Table B holds the same points as the rows below and some others, measured another way and shuffled. Each row below is followed by which row of B it is.
B:
1: [ 172   52  -36  192  128  -51    6   43   12  -30   59   12   83   22
   55   67 -144   90  167   54 -119  -61  150  175  178 -121   36  -25
  133   10   55 -154]
2: [-254  -51  131 -380 -219  268    4 -199   99 -154  -48  -58 -178  -97
  -57  102  143    0 -173  -61  289   -8 -123 -399 -224   18  -91   56
 -222  146  -10  239]
3: [ -94   -2   69 -213  -65  143   76 -156   51  -47   19 -145 -151  -47
   14  105   58  -74 -166   15  105   94    1 -245  -94   -9  -54    2
 -127  -17   37  187]
4: [ 104   82 -106  348  153   21  -41  166 -196   -3   -3  -77   58  -19
   54 -162  -55   98  241 -124  -15   32   17  145  412 -194  -60  -18
  332   74   53 -256]
5: [ 315  -15  -93   11  165  119   -1 -101  -65 -111   26  297 -138   72
  -21   44  250  -17 -137  103   -5   12  -11  207  157  138  139  397
    4 -101   65 -159]
6: [-101    9   30  -11  121  159   99  -64  -47   66    6 -117 -201  -87
  106    0  148  -53 -127  -22   16   91   61 -105  170  -61  -23   56
   74  -41   96   52]
7: [-267  -49   34 -256 -160  221    0  -25  -38  -47  -10 -193 -211  -57
  121   53  103 -143 -279 -103  184  153  -77 -348 -107  -26 -136 -117
   39  -29   50  182]
8: [-112   20   65    3   58   74   70  -71   46   42   39  -84  -81  -63
   66   89  -82   54   71   19  -21  -23  160  -64   38 -137  -48  -76
    8    1   63   36]
9: [-339  -25  110 -224 -165  240  -43 -120   10 -100  -57  -52 -177  -95
    7   62    1   81  -31 -114  184  -23  -11 -319 -108 -105 -207 -133
  -86   24   42   96]
10: [-234 -105  156 -243  -19  264   44 -138  107  -62   -9  -39 -157 -193
   55  196  154   11 -131  -11   82  -18   93 -245  -50  -52    8   93
 -135  119   48  187]
11: [-135  -77  107 -167  122  244  163 -116   42   61   24 -210 -217 -200
  118  121  294 -151 -280   14   37  146   74 -230  111  -10   95  200
  -49   83   73  254]
12: [228 -53 -40  64 250  97 103 -83 -40  48 110  81 -96 -48  28 128 148 -78
 -27 134 -79 109 171 173 144  13 191 359 -15 -27  43 -21]
13: [-209    7   42 -288 -230  252  -46 -142    8 -161  -77   53 -206   -9
  -92  -61  184   39 -141 -103  369  -54 -260 -327 -151   44 -110  109
 -103  149  -12   98]
14: [  -8  -35   87   63  109  134   -4   -1   69  -96  -19   21   48 -162
   36  104   64  149  112  -25  -22 -125  107   12  225 -124   75  117
   49  230   45  -49]
15: [  50   18  -20  -67   38  109   38  -77  -52  -34   17  -53 -150   21
   60   42   85  -81 -163   15   23  121    2  -65   66   11  -38   39
   20 -131   72   20]
16: [ -93   -9   18 -174 -141  125  -31  -83  -11  -97   21  -80  -88    6
    0   98  -75  -27  -48  -33  125   78  -11 -196 -148  -47 -130 -100
  -69  -42   14   78]
17: [-432 -209  115 -300 -419  278 -237  274   17 -284  -29 -337  157 -258
  173  232  -97  -55  -78 -301  239   85  -73 -496 -178 -209 -140 -344
  157  397  -62  213]
18: [ 395  208 -232  236  -12 -256  -16   69 -112  -18  114  -58   85  330
   14  -75 -363  -43  125   91  -64  111  -17  229   23  -41 -106 -241
  197 -280   31 -237]
19: [-305  135   82   -1    3  108  192  -61   46  146  -40 -322 -185 -106
   42 -201  111   15  -21  -94  229  -31 -119 -317  130 -139  -58  -24
   99  263   35  183]
20: [  64   40  -10   54  109   61   36  -66    4  -15   18   96 -101   24
   43   37   25   60    8   53  -34  -55   83   78  126  -38    6   68
   49  -59   84 -101]
21: [-150 -132  133 -274  -58  247    1  -63  105 -134   -3  -90  -95 -178
  109  251  165  -67 -251  -18   50   37   58 -253  -40   -8   41   56
  -72  114   45  199]
22: [ -24  204  -64  132    6  -84   97  -92 -149  125   48 -358 -107  124
   24 -110 -331  -30  136  -33  -18  219   76 -113   60 -196 -326 -405
   57 -329   82  -17]
23: [ 170   15  -82  179  248  109   15   18 -149   -5    5   98 -135    0
   95  -39  176    0  -68    1  -96   61   64  179  371  -17   34  187
  200 -133  130 -205]
24: [-181  -85    9  -35 -152  180 -176  144  -49 -171  -21   61   34  -81
   66   70  -66  108  113 -153  139  -80   -9  -91    2 -146  -87  -86
  164  188    0  -97]
25: [  74  111   -3 -176  -94   55   99 -197  -53  -60   11 -387 -126   50
  -41    4  -21 -170 -210  -16  104  307 -108 -311  -39    5 -194 -145
 -150 -198   39  209]
26: [ 366  121 -133   80   92 -128  103 -117  -62   35  139 -103  -34  198
  -17   52 -179 -128   -3  164  -87  212   90  136  -16   17  -21  -19
  -39 -302   35  -37]
27: [ 396  103 -169  343  199  -75  -47  105 -121  -74   33  175   91  125
   -2 -104  -23  108  181   34  -70  -60   -6  358  353  -39   82  167
  258    5   50 -357]
28: [ 424  259 -265  287   72 -265   17  -11 -120   39  103  175  -39  421
  -27 -164 -296   27  144  156  -52  -12  -24  368   45   23  -87 -108
  194 -367   65 -358]
29: [-250    4    0 -190 -196  153  -62    9  -10  -83  -32   30 -196   56
  100   -1   19  -14 -176  -84  191  -41 -112 -212 -140  -16 -150 -156
  110  -34   57    9]
30: [ 433  132 -171  315  250 -153   19   69  -40  -10   64  221    6  221
  104  -31  -58   50   23  150 -217  -88   85  431  308   22   99   64
  276 -213  124 -357]
31: [ 243   19  -38  -31   16  -15  -16  -51   88 -133   57  161   12  104
   13  154  -37   21  -55  132  -41  -74   46  129  -24   56   88   86
   -7  -49   39  -87]
32: [  14   27  -32  -80    5  124   23  -89  -55  -47    4   18 -182   43
   22   -6  111  -48 -144    0   99   65  -55  -74   32   29  -43   80
   18  -87   63   -3]
33: [  45   48   19  109  159   31  133  -84  -10   96   74 -163  -39  -72
   11   33  -47    3  131   49  -23   76  155    5  139 -135   27   69
   -4   42   35   45]
34: [ 314   19 -102   83   27   29  -68   70  -49 -185   15   53   98   50
  -18    0   78    1  -14   -1   56   23 -113  108  179   30  102  189
  130  128   -8 -142]
35: [ 192  -18   41  109  125   56   -2   53   66 -145    2  -74  154 -135
   44  119   68   78   47   -5  -78  -41   62   55  304  -88  138  129
   92  243   35  -47]
36: [ 170  123 -131  129   58  -75   30  -40  -62   40   84  129  -97  205
    4  -53 -146   22   92  102    9  -19   37  183   -1  -20  -39   -6
  100 -184   50 -182]
37: [ 219  194 -157  118  -32 -158   21  -17   12   -9   56  172  -59  310
   -9 -110 -169   50   47  118   61 -128  -90  187  -52   34  -28  -62
  150 -134   40 -218]
38: [ 380  145 -272  441  232 -187  -34  188 -197   72  103  210  -11  286
  149 -120 -194   22  139   86 -204   -1  113  502  302  -56    1  -63
  440 -316  121 -466]
39: [-399   -3  121 -410 -264  259   55 -224   47  -42  -33 -211 -287  -59
  -19   46   66  -76 -217  -81  315   97 -118 -519 -303  -23 -216 -117
 -207    5    8  315]
40: [ 175   33  -37   46    4    5  -48   -4  -35 -129   39  -62   68   37
    9   97 -141   24   63    8  -44   66   56   34   77  -73  -66  -85
   30  -73   37  -80]
41: [ 210  -15   44  160  253   42    3  -58   38  -82   30  109   62  -83
   45  197  -37  153  137   89 -246  -80  279  223  294 -109   68   84
   11  -51  106 -165]
42: [ 128  -87  -55   -2  131  107   27   41  -46    2   99   43  -95  -27
  143  144  139 -148 -164   70  -50  120  112   97   87   22  148  204
  122  -37   55  -16]
43: [  11   61   48  -78   25   82   59 -161   49  -54   -5  -20 -126    9
    3   59   23   39  -70   41   14  -15   31  -88   40  -18  -66  -11
  -76  -80   74   25]
44: [ 312  199 -272  189  -34 -129  -49   -4 -232  -12   76  114  -83  361
  -76 -211 -220  -21  119   36  103  117 -127  203  -14   17 -164  -69
  161 -326   22 -293]
45: [ 169  101  -82   48   49   -3   72 -104  -35   11   57   31  -92  111
  -64  -66    5  -13   32   76  100   30  -48   53   21   15   20  143
   -4  -27   10  -52]
46: [ 265   96  -52  203  173 -125   38    5  111  -19   67  215   33  135
   80   83 -124  129   96  176 -181 -210  159  325  155  -26  112   23
  143  -70   98 -241]
47: [ 252 -154  -31  -34   -2   74  -31  159  -26 -146  134 -314  237 -158
   96  278   -2 -228  -74  -13  -27  303   85  -58   56  -61  194  118
   68  228  -69  158]
48: [-488  -64  118 -537 -399  325  -34 -154   68 -133  -61 -101 -307  -45
   23   68  136  -99 -341 -125  413   33 -223 -582 -418   43 -201 -114
 -155   72   -5  313]
49: [-316 -228  152 -165 -206  223 -208  216  149 -247   -6   -2  184 -268
  176  343 -100  129   84 -141   47 -184  144 -187  -84 -211   31 -153
  126  422  -18   51]
50: [-296    9  125 -335 -184  275   55 -239   49  -88  -70 -131 -240 -100
  -95  -17  183    8 -151  -92  338   22 -176 -450 -152   -3 -134   71
 -217  143   -2  251]
51: [ 175    8   70  -48   64   13   36 -108  184 -138   25   75   50  -19
   14  214  -12   89  -23  131  -92 -130  113   57   55   -3  111   79
  -85   60   52   -6]
52: [  81  -93  -31   47  -63  102 -132  240  -57 -205   19 -188  206 -123
  118  119  -21  -39    7 -136   27  106  -18  -59  178 -125   41  -46
  230  250  -14  -28]
53: [-253  -93   90 -390 -285  242  -67 -110   91 -180   -7    4 -122  -56
  -10  170   49  -26 -162  -52  268  -12  -90 -345 -324   11  -77  -10
 -157  122  -27  197]
54: [-42 -18   4 -51 -37 115 -20 -22  21 -70  23  79 -50 -25  -6  44  22  54
  47  -9 133 -72  -9 -41 -30 -49  24 106  23 144   0 -17]
55: [ 210   73 -100   29    0  -42   -3  -58  -57  -51   76   10  -33  152
   -4   51 -151  -32   23   77  -14   92   40   82  -32  -10  -66  -54
   10 -199   37  -95]
56: [ -64  -31    4 -187 -221  151  -50   77    6 -178  -18 -234   29  -65
   28   17  104 -104 -171 -127  263  101 -227 -311  -51  -14   -3   10
   76  283  -50  163]
57: [-376  -40   51 -209 -198  186  -17  -55  -19   10   34  -91 -186  -45
   53   72 -110  -17    9  -81  205   38   43 -288 -256 -133 -187 -186
  -29    1   10  128]
58: [ -64  101   17  209  149   17   50  -37  -38   72    7  -31  -60  -26
   44  -36 -153  170  242  -14  -77  -79  176   69  224 -208 -121 -132
  111  -57   99 -147]
59: [  71  208   82  159  111 -232  249   48  339  109   49 -313  115   13
  185   25 -135   42  -27  149 -138 -223   74   -3  186 -111  175 -195
  207  257   71  101]
60: [ 311   74 -182  296  115  -87  -74  132 -103  -52   78  233   80  166
   22  -51 -134  100  223   49  -45  -87   45  363  179  -57   65   89
  266  -20   31 -353]
61: [   8  100  -81   87   19   47  -18  -60  -91   -1    8  186 -153  130
  -33 -111  -56  111  123    1  103  -84  -18   85   36  -52 -106   28
   83 -101   55 -196]
62: [  44   44  -27  -16  116   95  107 -146  -35   63   43   55 -221   43
    5  -17  116  -36  -78   76   57   44   32   10   50   20   19  184
  -23  -97   63   -5]
63: [ 332   26   44  152  318    6  103  -40   96  -75   11  -49   51  -85
  123  167  138   24 -123  122 -288   -9  182  176  438   -9  174  148
   73  -24  140  -74]
64: [  19    2   13 -233 -186  107  -40 -122   43 -178   11  -12  -56   52
  -62  104  -21  -21 -101    5  170   39  -95 -187 -193   32  -77  -11
 -136    0  -10   84]
65: [ 272   68  -96   47   16  -56  -23  -41    5 -102   62  162    0  169
  -11   64 -109   37   29  111  -27  -40   23  174   -6   30   15   29
   34 -130   42 -166]
66: [-177  -32  150 -102   87  181   96 -103  110   -4  -19 -113 -132 -178
  111  144  123   32 -120    4  -29  -35  133 -169  121  -86    7   13
  -29   71   93  131]
67: [ 172  -15 -142  -21  -71   29 -117  147  -90 -153   39   91  -39  157
  159   70   -2 -115 -227   -3  -10   82  -67   83   24   60  -17  -75
  253 -171   69 -158]
68: [ 259   72 -113  124  112  -99   58  -24   -7   44  131   84  -26  158
   46   71 -145  -33   56  160  -92   24  138  229    6  -11   66   37
   75 -158   43 -128]
69: [ -36   73 -109    7 -105  -22  -34   68  -46    1   57   46 -117  184
  120  -21 -158  -35  -49   10   64  -10  -20   15 -102  -35 -112 -204
  207 -162   56 -115]
70: [ 270    1 -136  104   26   75  -81  125  -99 -163   10  121   58   44
  -17  -75  164  -10  -11  -42  141    5 -179  121  199   42  139  296
  207  210  -16 -169]
71: [ 167   13  -56  134  209   39   63   19  -65   30   56  -22  -85    3
  135   50   72  -62  -90   57 -132   91  126  132  255  -35   64   85
  157 -122  106  -92]
72: [-474  -33  161 -111   14  279   78 -127   11   89  -36 -121 -256 -216
   69   24   72   91   40 -106  126  -43  122 -297   37 -194 -144  -50
  -32  100   75  140]

[ 126  128  -30  134  -55 -112   56   24  -26   23 -212   53 -140  -90
  173  -98  -59  -56   19  -83  210  127  -38  -92   53  -10] -> 29
[-325  -93 -247 -193  157  377   38  -64  190 -262  165 -165  248  203
   37 -136 -227 -110  373  309  -26 -172   13 -293  306 -117] -> 17
[ 162  103 -212  -95   14   -4  -63   98  144   79   20  104  -83  -21
  286  141  -33  -13 -296 -171  213   31   -7   88 -181   43] -> 41
[  17  395  -19  -85  -72   -9  -95  -22 -189    9 -264  156 -171  -65
  324  -24   58   45    9 -293  152  510 -213 -202 -140  130] -> 23
[-443  -45  -48  226  373  410   76 -621  -34 -170  534 -656 -218  -77
  111  503 -374  338  -19 -200  148  -36  204  -49  258 -109] -> 18
[  89   60 -120  137   41   -8   30  -71   36   20   16  -38 -189 -102
  217  103 -129    8 -158 -148  265   34   30    8    8  -23] -> 10
[-235  547  228 -108   75   68   62  -55  -32  120  -48   32  103  275
 -165  -38  166  183  208 -115 -365  164 -179 -115  449 -227] -> 70
[-178   68   26 -340  -75  169   31  223  109 -181 -198   11  505  201
  -30 -345  116 -173  430  445 -323  -37  -92 -218  207  -60] -> 52
[  74 -403   89  416 -200  -12  312   61 -438 -388 -195  -47  392 -225
  -26 -282  117 -245  333  514   -3 -317  103  -67  130 -187] -> 59
[ -98  160   60   46   11   25    9 -155  -68  -50 -155 -216 -148 -123
  205    7 -111   91  134 -121  135  302    3 -191   37   83] -> 63
[  95  167  -37   30    7  -39   79   86   53   92    9  123   62   81
   15   28   82   11 -118  -41  -25 -116  -23   95  128 -158] -> 54
[ -52  292   65   49  -28  -45   37  -95   98  -45 -228  -70 -153  -21
  152 -241 -235  -84  251   44  135  271 -162 -232  254   76] -> 67
[ 107   32  135  100   25  -15   24   81  124   71  -74 -166  -27  -81
  146   45   63  -74 -169   79   32  -72   28  137  188 -158] -> 65
[-414  -88  206  125  152  240  109 -511 -113 -229  195 -780   32 -213
   85  316 -221  344  206   -3  -61  138  260  -72   59   95] -> 25
[ 241  288  163 -334 -292 -250   41  570   62  145 -508  400  502  171
  -68 -364  485 -144  112  236 -409   28 -142   49  -29  -58] -> 27
[  -1  196  106   82   -8  -52   35  -78  -51   43 -155 -128 -127 -101
  150   38   -9   91    8 -146   81  220   -1  -57   58   10] -> 32
[  75  174 -131  -98  -10   40    3  140  -40   45  -14  247  106   89
  120   49  156   -2 -144  -97   -8  -24  -78   41  -32 -118] -> 14
[  -8  -67   85  155    5   -1   93 -101    5  -66  -49 -304  -16 -164
  128   59  -92   40   20   59   99    0  133    7   61    1] -> 3
[   0   55   -1  110   12   23   28  -63   57  -77 -114 -146 -121 -108
  209  -85 -171 -100   69   58  199   97  -26 -110  148    1] -> 21
[  70  174 -144  -23  -42  -40  -25   27  -25    3 -204  113 -147  -59
  258  -77  -67  -35   31 -156  241  250  -76 -186  -76   84] -> 38
[  29  -15 -152  -21   34   72   38   37   56  -27   54   -7   74    8
  124   83   -7   11  -87   -6   78 -103   69   21  -19  -63] -> 1
[ -42   84   85   66   -9   -4   16 -108  -39  -42 -168 -237 -115 -157
  209   16  -79   53   80  -57  126  238   31 -118   24   65] -> 15
[-144 -444 -154  -21   46  225   26 -171 -127 -267   98 -516  152 -295
  294  312  -76  169   12   25  174   -9  393  -61 -404  154] -> 22
[ -16  150   -1   95   -6    2   23  -82   42  -71 -186  -94 -176  -88
  220 -167 -212 -104  159   26  226  208  -95 -201  176   44] -> 42
[-113  -64   19  126  -65   32  179  -83 -451 -128 -114  -62  196  -84
  -48   64  208  221  235 -100  -83   47  189 -167  -84  -95] -> 19
[-222  422  196  -65   77  116   63 -101  -28   23   45  -40  137  193
  -79   20  105  135  124  -22 -306   97 -165  -29  363 -180] -> 34
[  79  546  213   47  -18 -174   -9  -22   55  233 -201   52 -241   14
  118    6   43   88 -121 -272    0  321 -192   33  202  -38] -> 5
[ 469  -27   86  -71 -369 -397  132  569  125   67 -497  307  415  -70
   45 -376  293 -297  -43  380 -109 -187    2  202 -159   23] -> 36
[ -29  111  134  113   77   16  111  -94  129   37  115 -228   46   -5
    5  124  -50   66  -93   63  -85 -133   45  166  246 -126] -> 64
[-558  -89   63  -94  250  454   90 -337  218 -316  251 -647  231  129
  -50  -32 -338   32  506  398 -186 -113   92 -264  528 -107] -> 47
[ 128  155   60  149  -70 -116   58  -19 -123   26 -142   13  -93 -145
  182   44   37   34 -115 -133  125  140  -28   43  -49   15] -> 62
[ 102   27   49  104  -30  -74   50   -3  -22   32  -95 -138  -55 -155
  178  113   26   62 -141  -84  110   52   89   75  -56   -2] -> 43
[  84 -223 -188   37   33  -27   57   36  145   40  -60 -232  -75 -124
  139  115 -104   83  -60  -90  255  -96  316  -43 -118   -3] -> 8
